Here is a tiny trained network, its code and every weight. The questions are about switching its units off for an input and a class, where a switched-off unit gives its printed mean instead of its output.

import numpy as np


def w(rows, s, z=0):
    codes = np.array(rows[::2]) - 128.0
    scale = np.full(codes.shape[1], s)
    scale[-1] = z or s
    return codes * scale


def f(y):
    return y / 2 * (1 + np.tanh(0.7978845608 * (y + 0.044715 * y**3)))


def log_softmax(a):
    a = a - a.max(-1, keepdims=True)
    return a - np.log(np.exp(a).sum(-1, keepdims=True))


def net(x, mask):
    res = np.array(x, float).reshape(1, 8) / 4 @ E
    y = f(res @ A[0][:, :-1].T + A[0][:, -1])
    res = res + np.where(mask, y, B[0][:, -1]) @ B[0][:, :-1]
    return log_softmax(res[-1] @ U[:, :-1].T + U[:, -1])


A, B = {}, {}
E = w([
[60,172,119,123,102,117,59,140,137,228,155,107],'x0',
[161,97,164,140,196,96,129,100,117,121,140,2],'x1',
[47,37,177,138,150,118,72,212,132,93,52,132],'x2',
[175,137,139,120,125,21,116,144,141,165,111,174],'x3',
[130,92,58,122,121,147,121,95,117,147,115,69],'x4',
[132,134,113,132,139,119,138,167,131,84,112,154],'x5',
[118,165,60,146,153,58,134,125,140,62,184,119],'x6',
[135,142,67,121,120,170,133,202,127,114,72,157],'x7',
],0.0055)
A[0] = w([
[123,129,134,128,132,127,130,122,129,127,129,128,105],'N0',
[209,157,137,125,125,132,151,52,128,158,162,113,113],'N1',
[95,40,106,123,129,190,107,100,118,145,99,26,3],'N2',
[109,137,88,129,120,226,141,139,130,109,124,166,155],'N3',
[66,136,162,122,105,103,98,123,122,191,140,206,37],'N4',
[243,168,137,124,115,142,159,38,126,173,170,100,44],'N5',
[103,124,137,125,117,117,119,124,129,137,131,161,157],'N6',
[109,108,153,125,138,130,130,124,120,115,124,80,172],'N7',
[130,129,126,134,131,139,130,126,132,131,121,121,156],'N8',
[143,124,119,125,132,107,130,142,119,107,119,163,151],'N9',
[132,112,164,126,110,119,125,171,115,150,98,175,216],'N10',
[127,68,133,127,142,158,117,143,134,150,95,64,114],'N11',
[160,138,131,135,126,127,144,85,142,145,151,121,161],'N12',
[118,150,66,122,121,87,110,135,130,133,145,106,168],'N13',
[129,151,94,123,129,100,132,80,127,127,167,110,252],'N14',
[153,121,135,129,130,117,125,166,140,109,100,163,231],'N15',
[149,106,99,122,133,83,133,137,134,68,106,199,91],'N16',
[139,113,117,119,126,91,137,146,124,82,109,177,149],'N17',
[114,137,192,137,151,87,139,117,127,70,160,99,73],'N18',
[121,105,124,128,138,151,117,124,131,135,119,102,142],'N19',
[191,131,149,112,146,114,139,222,136,96,70,150,180],'N20',
[121,131,196,130,118,142,110,207,137,203,91,157,155],'N21',
[113,133,96,128,115,200,139,133,128,116,122,158,172],'N22',
[54,143,169,121,119,116,99,126,138,216,141,220,22],'N23',
[116,130,144,122,127,128,125,130,134,145,122,140,79],'N24',
[114,137,104,121,116,191,138,139,118,110,123,143,144],'N25',
[110,98,151,122,149,141,119,123,126,116,128,75,140],'N26',
[120,147,96,120,132,100,130,96,125,136,156,115,254],'N27',
[114,139,97,135,129,214,138,143,124,110,125,150,167],'N28',
[89,73,183,143,146,143,122,113,142,95,124,26,199],'N29',
[123,133,166,135,137,107,136,120,129,92,147,104,116],'N30',
[167,129,162,130,142,138,126,210,107,138,69,105,28],'N31',
[110,141,81,134,113,254,140,143,138,105,124,176,105],'N32',
[102,206,4,139,132,39,110,138,136,168,174,66,44],'N33',
[107,132,215,129,154,73,137,106,123,49,171,92,14],'N34',
[162,105,76,150,121,53,150,136,131,58,103,215,45],'N35',
],0.0094,0.00086)
B[0] = w([
[133,125,127,122,131,117,123,135,124,126,113,127,127],'N0',
[205,128,120,131,147,110,161,91,134,189,102,153,219],'N1',
[85,46,93,131,61,181,144,109,123,150,93,48,222],'N2',
[161,169,126,103,104,184,144,121,119,74,127,135,203],'N3',
[110,154,175,134,46,78,113,119,129,138,110,122,205],'N4',
[224,130,119,144,152,101,192,60,134,197,84,157,253],'N5',
[118,135,135,125,108,101,126,130,124,120,121,137,147],'N6',
[127,111,148,129,139,143,129,139,124,136,135,81,158],'N7',
[139,126,123,124,125,141,122,124,135,131,125,126,131],'N8',
[113,105,126,133,126,119,135,126,125,118,143,151,156],'N9',
[90,146,147,146,138,125,111,143,140,138,119,187,189],'N10',
[89,89,109,131,128,188,144,118,121,153,104,90,183],'N11',
[164,124,112,134,141,112,141,114,131,145,109,130,164],'N12',
[99,146,101,130,119,115,110,120,135,137,180,106,154],'N13',
[146,160,78,124,157,101,112,139,133,171,124,129,180],'N14',
[108,111,125,125,144,130,122,125,125,122,138,188,178],'N15',
[128,54,113,115,105,110,146,132,124,112,153,174,208],'N16',
[125,83,127,116,120,119,143,136,119,119,153,176,186],'N17',
[175,130,167,121,162,100,111,155,119,100,155,123,177],'N18',
[124,111,125,127,112,155,140,133,123,141,130,113,143],'N19',
[89,96,113,140,191,151,131,133,142,139,145,212,216],'N20',
[78,176,205,153,147,148,96,131,138,168,86,162,220],'N21',
[149,161,133,114,117,161,143,120,122,78,127,128,181],'N22',
[113,156,193,134,33,65,113,121,130,131,94,120,223],'N23',
[120,133,139,143,122,119,130,139,127,121,106,124,132],'N24',
[148,154,125,114,121,167,134,119,124,95,124,127,168],'N25',
[126,102,149,125,137,143,126,136,121,140,129,72,166],'N26',
[132,162,84,141,145,100,137,143,123,143,123,112,163],'N27',
[158,158,117,102,112,186,123,113,119,99,127,134,185],'N28',
[140,75,170,125,151,144,110,151,122,122,111,4,229],'N29',
[161,123,148,117,147,112,109,144,130,122,138,121,151],'N30',
[113,131,110,142,192,173,111,126,131,162,116,163,168],'N31',
[165,182,131,98,100,197,157,118,121,49,126,134,225],'N32',
[77,218,5,122,133,87,95,157,133,129,187,86,213],'N33',
[191,128,184,125,175,99,108,158,127,78,168,113,200],'N34',
[109,29,106,127,87,75,166,115,123,88,158,163,239],'N35',
],0.022,0.0053)
U = w([
[166,214,117,50,71,235,171,109,87,23,121,151,248],'0',
[246,144,103,154,164,75,211,43,140,223,98,140,206],'1',
[57,183,237,166,25,76,55,145,153,160,70,152,74],'2',
[204,94,218,126,231,95,86,201,105,75,196,66,59],'3',
[90,6,97,124,126,82,178,149,126,81,208,231,146],'4',
[85,218,2,133,136,59,75,171,155,162,233,87,147],'5',
[59,133,169,187,235,203,84,168,172,190,72,208,3],'6',
[76,34,120,133,107,214,126,132,92,173,77,10,94],'7',
],0.0036,0.00048)

Each question gives the input, the list of numbers given to net, and the class t.
The units are the neurons (one row each of A and B). Each row of codes is followed by its name. A weight is (code - 128) times the scale printed after its matrix; where a second scale follows, it is the last column's (A, B and U).
mask holds one flag per neuron, in row order. A switched-off neuron (its flag False) gives its mean, the last column of its row in B, instead of its output. The means were averaged over made-up inputs and are rounded, as every weight is.
A unit's drop is (log p(t) with every unit on - log p(t) with that unit switched off) / (log p(t) with every unit on - log p(t) with every unit switched off).
The circuit of an input: a set's keep is (log p(t) with only the set's units on - log p(t) with every unit switched off) / (log p(t) with every unit on - log p(t) with every unit switched off). Starting from the 12 units with the biggest drops (on a tie, the unit counted first), units are removed one at a time, each time the one whose removal leaves the highest keep (on an exact tie, the one counted first), for as long as the keep stays at least 0.8.
units of the circuit, in order: the units of the circuit, biggest drop first
most important unit: the unit with the biggest drop
k most important neurons: the k neurons with the biggest drops, biggest first
drop when u is switched off: that unit's drop, to one decimal
input [4,-6,-1,2,-1,4,0,4], class 2: most important unit : N23
input [4,2,5,7,-1,6,-1,1], class 6: 2 most important neurons : N20; N31
input [-3,7,0,4,1,1,-4,-2], class 3: units of the circuit, in order : N34; N29
input [5,-8,0,-7,-1,-5,-2,-2], class 0: 2 most important neurons : N32; N3
input [-8,8,4,8,1,3,-5,6], class 4: 3 most important neurons : N35; N16; N17
input [1,-4,4,-6,0,-3,-7,-8], class 7: 2 most important neurons : N2; N29
input [8,-5,-3,2,-2,5,2,3], class 2: 3 most important neurons : N23; N4; N21
input [-4,-5,6,5,2,2,-3,4], class 4: 3 most important neurons : N35; N16; N17
input [-2,6,-1,-5,-2,-1,-6,-7], class 7: 3 most important neurons : N2; N29; N11
input [1,5,4,4,1,-1,8,-3], class 3: 3 most important neurons : N34; N18; N29
input [-7,5,4,-2,-5,4,3,2], class 3: 3 most important neurons : N34; N29; N18
input [3,-1,3,8,-2,0,3,-4], class 2: 2 most important neurons : N23; N4
input [-8,5,-1,7,-2,1,0,-4], class 3: 4 most important neurons : N34; N18; N30; N2
input [8,-4,-3,-2,-8,2,3,-1], class 2: units of the circuit, in order : N23
input [0,4,5,-4,-7,-4,0,-1], class 3: 2 most important neurons : N34; N18
input [-7,6,8,-2,-5,5,-2,1], class 3: 3 most important neurons : N34; N29; N18
input [-1,-7,0,6,4,-5,-4,8], class 0: 3 most important neurons : N32; N3; N22
input [-8,3,3,-7,-7,4,-5,-2], class 3: drop when N34 is switched off : 0.2
input [-2,0,-1,7,0,-3,6,1], class 5: drop when N33 is switched off : 1.4
input [-7,7,0,-5,5,-6,-1,-7], class 7: units of the circuit, in order : N2
input [6,-2,5,6,-5,4,8,7], class 4: drop when N35 is switched off : 0.4
input [-7,3,7,3,3,0,0,-6], class 3: drop when N34 is switched off : 0.7
